Below is a small trained network, with its code and all its weights. Each question gives an input and a class and asks what happens when units are switched off, that is, made to give their printed mean instead of their output.

import numpy as np


def w(rows, s, z=0):
    codes = np.array(rows[::2]) - 128.0
    scale = np.full(codes.shape[1], s)
    scale[-1] = z or s
    return codes * scale


def f(y):
    return y / 2 * (1 + np.tanh(0.7978845608 * (y + 0.044715 * y**3)))


def log_softmax(a):
    a = a - a.max(-1, keepdims=True)
    return a - np.log(np.exp(a).sum(-1, keepdims=True))


def net(x, mask):
    res = np.array(x, float).reshape(1, 4) / 4 @ E
    y = f(res @ A[0][:, :-1].T + A[0][:, -1])
    res = res + np.where(mask, y, B[0][:, -1]) @ B[0][:, :-1]
    return log_softmax(res[-1] @ U[:, :-1].T + U[:, -1])


A, B = {}, {}
E = w([
[247,120,104],'x0',
[128,128,127],'x1',
[127,94,10],'x2',
[127,215,91],'x3',
],0.014)
A[0] = w([
[241,42,152,98],'neuron 0',
[207,183,111,1],'neuron 1',
[179,100,39,42],'neuron 2',
[111,209,109,117],'neuron 3',
[114,100,48,170],'neuron 4',
[254,134,127,110],'neuron 5',
[109,26,158,205],'neuron 6',
[121,76,102,93],'neuron 7',
[160,108,76,32],'neuron 8',
[136,128,131,188],'neuron 9',
[110,129,158,136],'neuron 10',
[153,140,121,152],'neuron 11',
[101,88,49,82],'neuron 12',
],0.029,0.006)
B[0] = w([
[3,179,151,255],'neuron 0',
[221,101,148,193],'neuron 1',
[93,10,129,233],'neuron 2',
[67,197,114,186],'neuron 3',
[137,97,60,223],'neuron 4',
[189,102,222,246],'neuron 5',
[228,74,128,217],'neuron 6',
[134,151,81,174],'neuron 7',
[112,61,126,186],'neuron 8',
[133,114,128,139],'neuron 9',
[128,95,131,154],'neuron 10',
[135,129,150,153],'neuron 11',
[178,177,77,216],'neuron 12',
],0.054,0.027)
U = w([
[170,62,141,240],'0',
[65,183,227,85],'1',
[201,140,57,116],'2',
[20,57,122,57],'3',
[16,211,167,254],'4',
[199,153,214,24],'5',
[54,180,3,82],'6',
],0.012,0.0096)

Each question gives the input, the list of numbers given to net, and the class t.
The units are the neurons (one row each of A and B). Each row of codes is followed by its name. A weight is (code - 128) times the scale printed after its matrix; where a second scale follows, it is the last column's (A, B and U).
mask holds one flag per neuron, in row order. A switched-off neuron (its flag False) gives its mean, the last column of its row in B, instead of its output. The means were averaged over made-up inputs and are rounded, as every weight is.
A unit's drop is (log p(t) with every unit on - log p(t) with that unit switched off) / (log p(t) with every unit on - log p(t) with every unit switched off).
The circuit of an input: a set's keep is (log p(t) with only the set's units on - log p(t) with every unit switched off) / (log p(t) with every unit on - log p(t) with every unit switched off). Starting from the 12 units with the biggest drops (on a tie, the unit counted first), units are removed one at a time, each time the one whose removal leaves the highest keep (on an exact tie, the one counted first), for as long as the keep stays at least 0.8.
circuit, biggest first: the units of the circuit, biggest drop first
most important unit: the unit with the biggest drop
top k neurons: the k neurons with the biggest drops, biggest first
drop when u is switched off: that unit's drop, to one decimal
input [-5,-8,-3,2], class 4: most important unit => neuron 2
input [1,-6,-6,-2], class 1: circuit, biggest first => (neuron 2; neuron 1)
input [7,6,-1,-3], class 1: circuit, biggest first => (neuron 0; neuron 5)
input [8,5,1,0], class 3: top 3 neurons => (neuron 0; neuron 2; neuron 6)
input [1,-7,1,0], class 3: top 3 neurons => (neuron 6; neuron 1; neuron 5)
input [-2,-2,-2,1], class 4: top 2 neurons => (neuron 2; neuron 6)
input [-3,4,1,6], class 6: top 2 neurons => (neuron 5; neuron 0)
input [-4,-2,7,1], class 6: top 2 neurons => (neuron 5; neuron 6)
input [-1,-8,7,-3], class 2: top 2 neurons => (neuron 12; neuron 0)
input [-1,-8,-6,5], class 4: top 4 neurons => (neuron 4; neuron 5; neuron 2; neuron 12)
input [2,-1,-8,7], class 5: top 2 neurons => (neuron 0; neuron 1)
input [-2,-8,8,2], class 6: top 2 neurons => (neuron 12; neuron 5)
input [-6,-6,1,-4], class 2: top 2 neurons => (neuron 2; neuron 5)
input [-6,1,8,2], class 6: circuit, biggest first => (neuron 5)
input [8,8,-1,-5], class 1: top 2 neurons => (neuron 0; neuron 5)
input [8,-5,-4,0], class 1: top 2 neurons => (neuron 0; neuron 6)
input [-3,7,5,0], class 2: top 2 neurons => (neuron 0; neuron 3)
input [-6,-7,-7,4], class 4: drop when neuron 5 is switched off => 0.1
input [6,-1,4,-5], class 3: drop when neuron 0 is switched off => 4.0
input [4,-4,-3,6], class 5: drop when neuron 0 is switched off => 0.0
input [2,0,7,-1], class 3: circuit, biggest first => (neuron 2)
